Below are the code and all the weights of a small trained network. Each question names an input and a target symbol and asks about switching units off, where a switched-off unit gives its printed mean instead of its output.

import numpy as np


def w(rows, s, z=0):
    codes = np.array(rows[::2]) - 128.0
    scale = np.full(codes.shape[1], s)
    scale[-1] = z or s
    return codes * scale


def norm(h):
    return h / np.sqrt((h * h).mean(-1, keepdims=True) + 1e-5)


def f(y):
    return y / 2 * (1 + np.tanh(0.7978845608 * (y + 0.044715 * y**3)))


def softmax(a):
    e = np.exp(a - a.max(-1, keepdims=True))
    return e / e.sum(-1, keepdims=True)


def log_softmax(a):
    a = a - a.max(-1, keepdims=True)
    return a - np.log(np.exp(a).sum(-1, keepdims=True))


def net(x, mask):
    ids = ['ΘΛαβζη'.index(c) for c in x.split()]
    T = len(ids)
    res = E[ids] + P[:T]
    u = 0
    for l in range(2):
        r = norm(res)
        for j in range(2):
            rows = slice(3 * j, 3 * j + 3)
            q, k, v = (r @ M[l][rows].T for M in (Q, K, V))
            z = softmax(np.where(np.tri(T) > 0, q @ k.T / 3**0.5, -1e9)) @ v
            o = O[l][rows]
            res = res + np.where(mask[u + j], z, o[:, -1]) @ o[:, :-1]
        u += 2
        y = f(norm(res) @ A[l][:, :-1].T + A[l][:, -1])
        res = res + np.where(mask[u : u + 16], y, B[l][:, -1]) @ B[l][:, :-1]
        u += 16
    return log_softmax(norm(res)[-1] @ U[:, :-1].T + U[:, -1])


Q, K, V, O, A, B = {}, {}, {}, {}, {}, {}
E = w([
[184,108,139],'Θ',
[136,132,195],'Λ',
[142,199,135],'α',
[120,98,165],'β',
[46,112,4],'ζ',
[132,71,161],'η',
],0.0035)
P = w([
[247,134,185],'0',
[210,145,222],'1',
[193,130,208],'2',
[172,125,183],'3',
[146,122,164],'4',
[124,120,151],'5',
[115,122,130],'6',
[83,125,109],'7',
[80,123,98],'8',
[81,126,96],'9',
],0.0015)
Q[0] = w([
[195,78,232],'L0H0',
[163,255,64],'L0H0',
[96,231,13],'L0H0',
[164,176,82],'L0H1',
[174,179,100],'L0H1',
[84,138,76],'L0H1',
],0.0069)
K[0] = w([
[11,31,200],'L0H0',
[255,174,185],'L0H0',
[250,202,118],'L0H0',
[101,137,194],'L0H1',
[85,136,180],'L0H1',
[169,159,161],'L0H1',
],0.0064)
V[0] = w([
[102,152,162],'L0H0',
[145,209,110],'L0H0',
[104,2,146],'L0H0',
[168,115,98],'L0H1',
[177,123,101],'L0H1',
[125,140,145],'L0H1',
],0.0038)
O[0] = w([
[76,138,152,184],'L0H0',
[107,144,67,27],'L0H0',
[198,105,254,255],'L0H0',
[148,125,68,129],'L0H1',
[136,130,62,159],'L0H1',
[112,133,135,174],'L0H1',
],0.0033,0.00099)
A[0] = w([
[177,175,139,122],'L0N0',
[130,126,125,130],'L0N1',
[134,92,146,133],'L0N2',
[125,124,106,136],'L0N3',
[49,5,2,2],'L0N4',
[72,149,51,138],'L0N5',
[136,146,126,116],'L0N6',
[159,171,128,126],'L0N7',
[185,195,135,136],'L0N8',
[138,82,61,133],'L0N9',
[128,129,128,128],'L0N10',
[120,94,121,144],'L0N11',
[90,156,95,125],'L0N12',
[70,14,14,29],'L0N13',
[69,123,157,136],'L0N14',
[120,89,117,137],'L0N15',
],0.0053,0.0037)
B[0] = w([
[61,98,110,217],'L0N0',
[128,130,134,127],'L0N1',
[118,172,112,214],'L0N2',
[141,126,157,95],'L0N3',
[72,251,182,103],'L0N4',
[136,50,226,89],'L0N5',
[118,110,126,110],'L0N6',
[75,88,119,165],'L0N7',
[56,85,114,254],'L0N8',
[164,158,202,61],'L0N9',
[128,128,128,128],'L0N10',
[146,148,144,141],'L0N11',
[156,50,163,63],'L0N12',
[86,203,196,72],'L0N13',
[183,140,95,167],'L0N14',
[154,149,153,120],'L0N15',
],0.0029,0.00099)
Q[1] = w([
[213,151,73],'L1H0',
[49,105,203],'L1H0',
[253,144,59],'L1H0',
[135,235,183],'L1H1',
[124,243,165],'L1H1',
[166,38,154],'L1H1',
],0.0071)
K[1] = w([
[237,112,199],'L1H0',
[44,124,57],'L1H0',
[241,107,220],'L1H0',
[219,83,177],'L1H1',
[255,121,202],'L1H1',
[75,68,122],'L1H1',
],0.0075)
V[1] = w([
[26,115,75],'L1H0',
[83,89,120],'L1H0',
[199,172,159],'L1H0',
[170,222,166],'L1H1',
[43,109,93],'L1H1',
[3,96,95],'L1H1',
],0.0024)
O[1] = w([
[231,196,174,113],'L1H0',
[182,164,139,148],'L1H0',
[14,91,90,122],'L1H0',
[96,120,2,170],'L1H1',
[99,214,228,16],'L1H1',
[120,243,243,2],'L1H1',
],0.0017,0.00083)
A[1] = w([
[101,148,159,121],'L1N0',
[165,105,100,18],'L1N1',
[128,128,128,128],'L1N2',
[78,196,56,187],'L1N3',
[142,167,82,23],'L1N4',
[173,196,59,52],'L1N5',
[124,132,126,147],'L1N6',
[229,50,65,82],'L1N7',
[131,127,128,122],'L1N8',
[130,127,129,122],'L1N9',
[133,127,114,1],'L1N10',
[209,72,72,38],'L1N11',
[2,83,92,169],'L1N12',
[231,108,172,165],'L1N13',
[132,164,104,123],'L1N14',
[230,188,142,76],'L1N15',
],0.0038,0.0013)
B[1] = w([
[162,134,158,131],'L1N0',
[90,150,170,105],'L1N1',
[128,128,128,128],'L1N2',
[226,137,150,109],'L1N3',
[142,70,160,77],'L1N4',
[141,49,123,83],'L1N5',
[128,130,130,130],'L1N6',
[77,213,206,182],'L1N7',
[128,128,128,127],'L1N8',
[128,128,128,128],'L1N9',
[74,74,170,88],'L1N10',
[80,189,206,139],'L1N11',
[108,137,24,143],'L1N12',
[147,251,57,250],'L1N13',
[149,86,142,104],'L1N14',
[75,64,41,143],'L1N15',
],0.0022,0.002)
U = w([
[253,76,10,169],'Θ',
[110,46,241,109],'Λ',
[193,214,93,59],'α',
[25,93,10,251],'β',
[24,239,163,46],'ζ',
[160,56,235,101],'η',
],0.0066,0.0033)

Each question gives the input, a string of symbols that net reads in full, and the target symbol t.
The units are the heads (3 rows each of Q, K, V and O) and the neurons (one row each of A and B). Each row of codes is followed by its name. A weight is (code - 128) times the scale printed after its matrix; where a second scale follows, it is the last column's (O, A, B and U).
mask holds one flag per unit, layer by layer, with each layer's heads first. A switched-off unit (its flag False) gives its mean, the last column of its rows in O or B, instead of its output. The means were averaged over made-up inputs and are rounded, as every weight is.
A unit's drop is (log p(t) with every unit on - log p(t) with that unit switched off) / (log p(t) with every unit on - log p(t) with every unit switched off).
The circuit of an input: a set's keep is (log p(t) with only the set's units on - log p(t) with every unit switched off) / (log p(t) with every unit on - log p(t) with every unit switched off). Starting from the 12 units with the biggest drops (on a tie, the unit counted first), units are removed one at a time, each time the one whose removal leaves the highest keep (on an exact tie, the one counted first), for as long as the keep stays at least 0.8.
circuit, biggest first: the units of the circuit, biggest drop first
k most important neurons: the k neurons with the biggest drops, biggest first
k most important neurons of layer l: the k neurons of layer l with the biggest drops, biggest first
drop when u is switched off: that unit's drop, to one decimal
input η Θ Λ Λ, target β: circuit, biggest first : [L1H0 L1H1 L0N5 L1N12]
input Λ Λ Λ η Λ α α Λ Θ, target α: 2 most important neurons : [L1N7 L1N11]
input Θ Λ ζ ζ, target ζ: circuit, biggest first : [L0N13 L0N4]
input Λ Λ β Θ Θ Λ Θ, target β: most important neuron of layer 1 : [L1N7]
input Θ η Λ Λ Λ Θ Λ α Θ, target α: 2 most important neurons of layer 0 : [L0N4 L0N14]
input Θ ζ Λ, target ζ: 4 most important neurons : [L0N5 L0N9 L1N3 L0N12]
input ζ β Λ Λ Θ, target β: 2 most important neurons of layer 0 : [L0N5 L0N9]
input Θ Λ Λ ζ Θ Λ η α, target Θ: 4 most important neurons : [L1N7 L1N11 L1N13 L0N5]
input Θ ζ Λ Λ, target ζ: 2 most important neurons : [L1N15 L0N4]
input Λ Λ Θ β Θ, target Λ: 2 most important neurons : [L1N7 L1N11]
input Θ Λ β Θ Θ, target Λ: 2 most important neurons of layer 0 : [L0N4 L0N13]
input ζ Θ α, target Θ: 3 most important neurons of layer 1 : [L1N3 L1N7 L1N13]
input η Θ Θ η η Λ Θ Λ η Θ, target η: 2 most important neurons : [L1N7 L1N11]
input Λ α Θ η Λ Λ Θ Θ α η, target η: circuit, biggest first : [L0H0]
input β ζ Θ Θ ζ β, target ζ: 2 most important neurons : [L1N7 L0N5]
input Λ Λ Θ Λ η Λ η Θ, target η: 2 most important neurons : [L1N7 L0N4]
input Θ Λ Θ ζ ζ, target ζ: drop when L0N4 is switched off : 0.5
input Θ α Λ Λ Λ Λ Λ β, target η: drop when L0H0 is switched off : 1.9
input β Θ Λ Λ Λ Λ Λ Λ η, target η: drop when L0N5 is switched off : 0.0
input Λ Λ Λ Θ Λ Λ Λ Λ Θ β, target Λ: drop when L1N15 is switched off : 0.1
input β α Θ Θ, target ζ: most important neuron of layer 0 : [L0N5]
